Here is a tiny trained network, its code and every weight. The questions are about switching its units off for an input and a class, where a switched-off unit gives its printed mean instead of its output.

import numpy as np


def w(rows, s, z=0):
    codes = np.array(rows[::2]) - 128.0
    scale = np.full(codes.shape[1], s)
    scale[-1] = z or s
    return codes * scale


def norm(h):
    return h / np.sqrt((h * h).mean(-1, keepdims=True) + 1e-5)


def f(y):
    return y / 2 * (1 + np.tanh(0.7978845608 * (y + 0.044715 * y**3)))


def log_softmax(a):
    a = a - a.max(-1, keepdims=True)
    return a - np.log(np.exp(a).sum(-1, keepdims=True))


def net(x, mask):
    res = np.array(x, float).reshape(1, 4) / 4 @ E
    u = 0
    for l in range(4):
        y = f(norm(res) @ A[l][:, :-1].T + A[l][:, -1])
        res = res + np.where(mask[u : u + 10], y, B[l][:, -1]) @ B[l][:, :-1]
        u += 10
    return log_softmax(norm(res)[-1] @ U[:, :-1].T + U[:, -1])


A, B = {}, {}
E = w([
[146,95,172,30,12,89,89,171],'x0',
[54,148,153,155,75,200,157,183],'x1',
[38,92,191,2,237,132,191,97],'x2',
[159,109,43,130,149,109,209,208],'x3',
],0.0063)
A[0] = w([
[121,177,149,59,81,176,36,102,114],'0.n0',
[168,146,90,142,81,69,208,125,146],'0.n1',
[207,182,115,81,205,42,62,115,3],'0.n2',
[93,115,125,75,201,101,112,151,85],'0.n3',
[202,22,194,109,124,72,118,161,38],'0.n4',
[75,89,184,109,185,137,105,143,135],'0.n5',
[114,162,89,109,128,82,198,158,42],'0.n6',
[123,159,2,143,63,167,99,168,138],'0.n7',
[150,157,104,110,122,77,59,49,88],'0.n8',
[132,148,154,144,130,157,98,37,60],'0.n9',
],0.0067,0.0028)
B[0] = w([
[166,129,161,114,124,151,183,144,222],'0.n0',
[172,96,197,69,192,148,111,161,194],'0.n1',
[53,1,56,208,70,207,130,90,199],'0.n2',
[101,114,204,151,135,55,129,178,183],'0.n3',
[152,125,79,58,20,124,124,91,162],'0.n4',
[116,74,107,192,72,66,129,150,211],'0.n5',
[167,63,181,188,97,134,128,194,145],'0.n6',
[81,93,178,119,147,90,139,146,251],'0.n7',
[147,89,184,102,183,186,91,122,197],'0.n8',
[193,183,195,159,120,163,229,184,175],'0.n9',
],0.0078,0.0033)
A[1] = w([
[160,108,43,117,139,93,121,1,92],'1.n0',
[144,76,131,132,118,84,174,149,193],'1.n1',
[209,126,70,119,124,39,102,84,107],'1.n2',
[146,181,201,112,158,148,90,96,106],'1.n3',
[230,161,128,217,80,140,52,167,132],'1.n4',
[188,107,42,78,162,114,180,163,69],'1.n5',
[169,111,85,162,97,146,26,140,72],'1.n6',
[156,132,128,205,162,130,117,133,2],'1.n7',
[109,102,135,95,116,141,150,101,90],'1.n8',
[126,142,160,112,138,119,79,50,78],'1.n9',
],0.0079,0.0036)
B[1] = w([
[98,88,112,188,181,172,58,100,164],'1.n0',
[181,56,145,153,111,129,127,78,252],'1.n1',
[50,113,158,102,155,163,89,158,151],'1.n2',
[221,79,114,157,85,131,167,115,158],'1.n3',
[49,64,156,92,174,65,154,120,251],'1.n4',
[153,114,183,254,94,186,195,174,168],'1.n5',
[122,138,184,101,119,57,166,128,170],'1.n6',
[118,180,144,117,91,98,135,114,151],'1.n7',
[137,157,155,160,122,86,115,137,140],'1.n8',
[130,117,182,162,160,170,160,151,136],'1.n9',
],0.0085,0.0042)
A[2] = w([
[17,144,83,131,53,186,124,230,40],'2.n0',
[81,101,138,135,126,231,72,133,100],'2.n1',
[108,125,119,194,138,147,173,111,95],'2.n2',
[139,155,197,116,139,145,67,53,75],'2.n3',
[118,160,169,175,215,129,150,153,127],'2.n4',
[74,170,168,153,56,168,180,106,109],'2.n5',
[207,254,75,36,165,88,155,125,3],'2.n6',
[100,191,59,104,199,112,113,90,133],'2.n7',
[138,81,156,135,109,124,152,60,205],'2.n8',
[119,174,108,107,69,130,73,178,113],'2.n9',
],0.0081,0.0025)
B[2] = w([
[102,1,127,145,164,169,16,116,173],'2.n0',
[167,94,106,65,215,137,83,173,150],'2.n1',
[147,168,87,118,84,159,105,114,188],'2.n2',
[137,67,145,248,40,138,175,229,155],'2.n3',
[153,159,129,99,20,112,131,88,206],'2.n4',
[181,33,108,156,200,125,120,168,181],'2.n5',
[170,137,237,102,223,132,162,156,119],'2.n6',
[157,233,146,165,84,204,146,115,132],'2.n7',
[138,104,9,109,189,95,131,223,253],'2.n8',
[77,146,65,107,133,130,115,126,128],'2.n9',
],0.0071,0.0057)
A[3] = w([
[38,128,141,148,112,58,137,135,87],'3.n0',
[83,92,164,123,134,138,148,114,100],'3.n1',
[167,88,64,68,148,82,75,154,193],'3.n2',
[116,132,179,121,155,127,74,183,185],'3.n3',
[114,115,110,109,121,142,130,126,137],'3.n4',
[132,194,85,183,139,147,151,47,139],'3.n5',
[173,116,117,134,134,78,175,149,99],'3.n6',
[87,135,150,56,208,79,179,125,4],'3.n7',
[131,139,137,7,57,156,111,135,22],'3.n8',
[72,87,91,150,147,148,102,131,56],'3.n9',
],0.011,0.0029)
B[3] = w([
[122,186,169,108,185,30,153,59,184],'3.n0',
[157,94,90,213,159,97,114,164,177],'3.n1',
[113,253,122,146,156,183,122,54,254],'3.n2',
[144,107,55,157,129,122,175,51,181],'3.n3',
[97,128,122,141,95,153,103,46,139],'3.n4',
[15,117,101,31,31,119,130,175,181],'3.n5',
[128,199,194,112,101,170,93,99,212],'3.n6',
[102,154,201,175,159,26,140,79,155],'3.n7',
[18,178,20,186,117,157,165,180,161],'3.n8',
[192,151,163,21,173,118,21,74,191],'3.n9',
],0.0072,0.007)
U = w([
[82,119,181,136,156,6,159,79,141],'0',
[118,36,78,122,168,163,58,97,156],'1',
[28,147,52,100,19,135,151,149,143],'2',
[204,71,181,187,74,149,197,203,138],'3',
[169,220,126,90,134,171,132,90,154],'4',
[138,182,120,119,154,125,133,201,28],'5',
[159,189,82,117,173,101,131,226,2],'6',
],0.016,0.0093)

Each question gives the input, the list of numbers given to net, and the class t.
The units are the neurons (one row each of A and B). Each row of codes is followed by its name. A weight is (code - 128) times the scale printed after its matrix; where a second scale follows, it is the last column's (A, B and U).
mask holds one flag per neuron, layer by layer. A switched-off neuron (its flag False) gives its mean, the last column of its row in B, instead of its output. The means were averaged over made-up inputs and are rounded, as every weight is.
A unit's drop is (log p(t) with every unit on - log p(t) with that unit switched off) / (log p(t) with every unit on - log p(t) with every unit switched off).
The circuit of an input: a set's keep is (log p(t) with only the set's units on - log p(t) with every unit switched off) / (log p(t) with every unit on - log p(t) with every unit switched off). Starting from the 12 units with the biggest drops (on a tie, the unit counted first), units are removed one at a time, each time the one whose removal leaves the highest keep (on an exact tie, the one counted first), for as long as the keep stays at least 0.8.
units of the circuit, in order: the units of the circuit, biggest drop first
unit that matters most: the unit with the biggest drop
top k neurons: the k neurons with the biggest drops, biggest first
k most important neurons of layer l: the k neurons of layer l with the biggest drops, biggest first
drop when u is switched off: that unit's drop, to one decimal
input [7,-1,-5,2], class 2: unit that matters most : 0.n4
input [7,-5,-4,6], class 2: units of the circuit, in order : 0.n4, 3.n8
input [-8,1,-8,-4], class 0: top 2 neurons : 1.n4, 3.n0
input [5,-5,4,6], class 3: 4 most important neurons of layer 1 : 1.n5, 1.n1, 1.n4, 1.n8
input [-6,1,-5,-3], class 2: 3 most important neurons of layer 2 : 2.n4, 2.n7, 2.n2
input [-4,1,-7,7], class 0: 2 most important neurons of layer 0 : 0.n0, 0.n9
input [0,5,0,5], class 1: 2 most important neurons of layer 0 : 0.n0, 0.n9
input [5,0,4,3], class 2: top 2 neurons : 0.n4, 1.n4
input [1,6,-5,-3], class 1: top 4 neurons : 2.n0, 0.n7, 0.n5, 2.n5
input [3,6,5,0], class 1: 2 most important neurons of layer 0 : 0.n7, 0.n1
input [6,-6,-3,6], class 1: top 2 neurons : 1.n2, 0.n2
input [0,-3,7,8], class 3: top 4 neurons : 1.n5, 0.n7, 1.n4, 0.n6
input [1,-3,3,-3], class 4: top 3 neurons : 2.n8, 3.n2, 1.n4
input [7,-6,1,1], class 2: units of the circuit, in order : 0.n4
input [4,-8,-8,-7], class 0: top 2 neurons : 1.n4, 1.n6
input [5,4,-7,-7], class 0: top 2 neurons : 1.n4, 3.n0
input [2,-2,3,-3], class 4: top 4 neurons : 2.n8, 3.n2, 1.n4, 1.n5
input [-4,1,3,-1], class 2: top 3 neurons : 1.n4, 0.n7, 3.n5
input [-4,0,6,7], class 3: 2 most important neurons of layer 0 : 0.n7, 0.n6
input [8,-5,-1,-5], class 2: units of the circuit, in order : 3.n8
input [4,-5,-7,-3], class 0: top 2 neurons : 1.n4, 1.n6
input [-1,8,2,8], class 1: 2 most important neurons of layer 1 : 1.n3, 1.n6
input [-5,7,-3,1], class 1: drop when 2.n0 is switched off : 0.5
input [4,8,-8,-3], class 0: drop when 0.n2 is switched off : 0.2
